Below are the code and all the weights of a small trained network. Each question names an input and a class and asks about switching units off, where a switched-off unit gives its printed mean instead of its output.

import numpy as np


def w(rows, s, z=0):
    codes = np.array(rows[::2]) - 128.0
    scale = np.full(codes.shape[1], s)
    scale[-1] = z or s
    return codes * scale


def norm(h):
    return h / np.sqrt((h * h).mean(-1, keepdims=True) + 1e-5)


def f(y):
    return y / 2 * (1 + np.tanh(0.7978845608 * (y + 0.044715 * y**3)))


def log_softmax(a):
    a = a - a.max(-1, keepdims=True)
    return a - np.log(np.exp(a).sum(-1, keepdims=True))


def net(x, mask):
    res = np.array(x, float).reshape(1, 5) / 4 @ E
    u = 0
    for l in range(2):
        y = f(norm(res) @ A[l][:, :-1].T + A[l][:, -1])
        res = res + np.where(mask[u : u + 10], y, B[l][:, -1]) @ B[l][:, :-1]
        u += 10
    return log_softmax(norm(res)[-1] @ U[:, :-1].T + U[:, -1])


A, B = {}, {}
E = w([
[75,163,85,69,95,59,34,126,44,221],'x0',
[135,133,188,84,182,167,47,138,114,88],'x1',
[124,168,133,182,162,188,111,67,142,203],'x2',
[245,205,30,196,113,109,36,136,166,70],'x3',
[255,42,219,122,45,90,90,37,109,173],'x4',
],0.0029)
A[0] = w([
[131,75,123,64,62,56,144,210,102,3,40],'L0N1',
[158,102,177,178,141,143,178,129,179,63,13],'L0N2',
[164,117,171,181,162,145,191,126,179,72,21],'L0N3',
[187,168,77,164,121,122,72,142,158,114,84],'L0N4',
[123,132,55,180,24,59,249,96,178,181,73],'L0N5',
[130,159,227,45,188,180,19,121,146,59,80],'L0N6',
[152,106,172,204,156,149,175,128,195,86,5],'L0N7',
[140,116,179,191,113,172,168,149,193,84,17],'L0N8',
[207,101,192,132,54,128,123,91,111,145,94],'L0N9',
[98,173,141,223,152,231,102,17,144,195,48],'L0N10',
],0.0042,0.0032)
B[0] = w([
[182,180,142,113,196,131,144,168,197,254,208],'L0N1',
[123,136,83,80,111,156,128,94,106,152,143],'L0N2',
[129,128,82,67,114,152,125,96,101,130,146],'L0N3',
[95,149,198,131,121,116,191,115,73,107,189],'L0N4',
[157,70,132,175,202,164,90,188,45,130,199],'L0N5',
[153,62,54,222,141,123,188,172,52,169,222],'L0N6',
[139,128,82,63,110,139,125,108,109,121,137],'L0N7',
[128,122,95,82,109,148,123,118,112,131,131],'L0N8',
[36,108,91,137,194,98,94,112,192,90,253],'L0N9',
[177,136,137,56,151,72,159,229,176,169,202],'L0N10',
],0.0064,0.002)
A[1] = w([
[204,201,130,83,179,89,160,172,254,239,92],'L1N1',
[205,224,90,173,76,109,68,120,156,80,68],'L1N2',
[162,56,189,120,98,81,61,7,176,101,5],'L1N3',
[8,214,63,118,175,158,146,193,144,61,92],'L1N4',
[172,99,159,114,102,209,209,76,198,60,38],'L1N5',
[213,200,76,186,88,103,83,135,164,58,92],'L1N6',
[77,153,93,39,33,40,26,126,32,175,30],'L1N7',
[72,183,94,128,124,73,42,136,38,233,96],'L1N8',
[8,59,229,77,127,147,216,104,114,163,115],'L1N9',
[250,31,198,109,62,108,97,98,117,181,69],'L1N10',
],0.0038,0.0028)
B[1] = w([
[174,127,191,73,122,86,140,96,153,130,217],'L1N1',
[88,140,198,92,94,152,165,167,91,140,157],'L1N2',
[37,123,104,150,147,61,109,113,182,123,173],'L1N3',
[109,26,150,168,87,46,21,41,204,173,222],'L1N4',
[94,165,41,63,96,182,83,147,132,169,142],'L1N5',
[39,181,222,98,98,161,176,141,60,155,176],'L1N6',
[146,136,63,93,127,241,156,92,178,91,149],'L1N7',
[185,93,102,89,133,202,206,130,170,61,218],'L1N8',
[185,254,157,169,70,115,98,142,81,63,252],'L1N9',
[27,163,73,174,150,147,107,219,200,166,184],'L1N10',
],0.0053,0.003)
U = w([
[17,76,112,176,120,53,42,73,226,118,154],'0',
[157,135,22,21,79,237,152,75,142,85,153],'1',
[92,244,255,145,45,122,154,142,30,83,136],'2',
[206,153,169,62,181,84,160,198,203,230,138],'3',
[157,36,81,230,179,149,128,196,24,146,126],'4',
[222,62,148,121,136,58,131,18,65,83,141],'5',
[176,102,140,111,110,80,116,13,67,113,3],'6',
],0.0095,0.0074)

Each question gives the input, the list of numbers given to net, and the class t.
The units are the neurons (one row each of A and B). Each row of codes is followed by its name. A weight is (code - 128) times the scale printed after its matrix; where a second scale follows, it is the last column's (A, B and U).
mask holds one flag per neuron, layer by layer. A switched-off neuron (its flag False) gives its mean, the last column of its row in B, instead of its output. The means were averaged over made-up inputs and are rounded, as every weight is.
A unit's drop is (log p(t) with every unit on - log p(t) with that unit switched off) / (log p(t) with every unit on - log p(t) with every unit switched off).
The circuit of an input: a set's keep is (log p(t) with only the set's units on - log p(t) with every unit switched off) / (log p(t) with every unit on - log p(t) with every unit switched off). Starting from the 12 units with the biggest drops (on a tie, the unit counted first), units are removed one at a time, each time the one whose removal leaves the highest keep (on an exact tie, the one counted first), for as long as the keep stays at least 0.8.
units of the circuit, in order: the units of the circuit, biggest drop first
unit that matters most: the unit with the biggest drop
k most important neurons: the k neurons with the biggest drops, biggest first
top k neurons in layer l: the k neurons of layer l with the biggest drops, biggest first
input [6,3,6,6,3], class 1: 2 most important neurons -> L1N7; L1N8
input [5,8,-2,-7,-3], class 4: top neuron in layer 1 -> L1N1
input [-3,-5,4,8,7], class 2: units of the circuit, in order -> L1N6; L1N2
input [-4,-7,4,-6,1], class 4: top 2 neurons in layer 0 -> L0N5; L0N4
input [-5,-6,-5,2,-4], class 4: top 3 neurons in layer 0 -> L0N5; L0N10; L0N9
input [1,-4,-6,-7,-5], class 2: 3 most important neurons -> L1N9; L0N9; L0N10
input [8,-1,-7,-7,7], class 1: 2 most important neurons -> L1N7; L1N4
input [3,8,-3,-6,-2], class 4: 2 most important neurons -> L0N6; L0N4
input [3,7,-4,-6,6], class 4: 3 most important neurons -> L0N6; L1N4; L0N4
input [-7,-7,7,-8,3], class 2: top 2 neurons in layer 0 -> L0N1; L0N6
input [8,3,-4,-2,8], class 0: 3 most important neurons -> L1N3; L1N10; L0N9
input [6,0,-7,-4,-5], class 3: 2 most important neurons -> L0N1; L0N9
input [-3,7,8,6,6], class 3: 2 most important neurons -> L0N10; L1N9
input [-6,-1,-1,8,-3], class 2: unit that matters most -> L1N6
input [7,-3,-8,3,6], class 3: top 4 neurons in layer 1 -> L1N10; L1N4; L1N1; L1N5
input [-3,6,5,6,-5], class 2: 4 most important neurons -> L0N9; L1N6; L0N5; L0N1
input [8,3,3,7,0], class 1: top 2 neurons in layer 1 -> L1N7; L1N8
input [-8,-7,-7,5,-4], class 1: 2 most important neurons -> L0N6; L0N10
input [-1,-1,-5,-6,-7], class 0: top 2 neurons in layer 0 -> L0N4; L0N10
input [-2,-1,-4,4,-1], class 2: top 2 neurons in layer 0 -> L0N10; L0N9
input [-7,-6,2,3,8], class 0: top 2 neurons in layer 0 -> L0N9; L0N6
input [4,6,-3,0,0], class 4: unit that matters most -> L0N6
input [0,2,-8,7,-3], class 3: 3 most important neurons -> L0N1; L1N9; L1N1
input [0,1,6,4,1], class 3: 2 most important neurons -> L0N10; L1N9
input [-2,-1,1,-5,-4], class 2: 2 most important neurons -> L1N9; L0N9
input [7,7,5,4,-4], class 1: top 2 neurons in layer 1 -> L1N8; L1N7
input [-5,1,-4,-4,1], class 1: unit that matters most -> L0N10
input [-3,5,-8,4,-5], class 3: top 2 neurons in layer 0 -> L0N1; L0N9
input [3,4,-8,0,6], class 3: 3 most important neurons -> L0N1; L1N4; L1N1
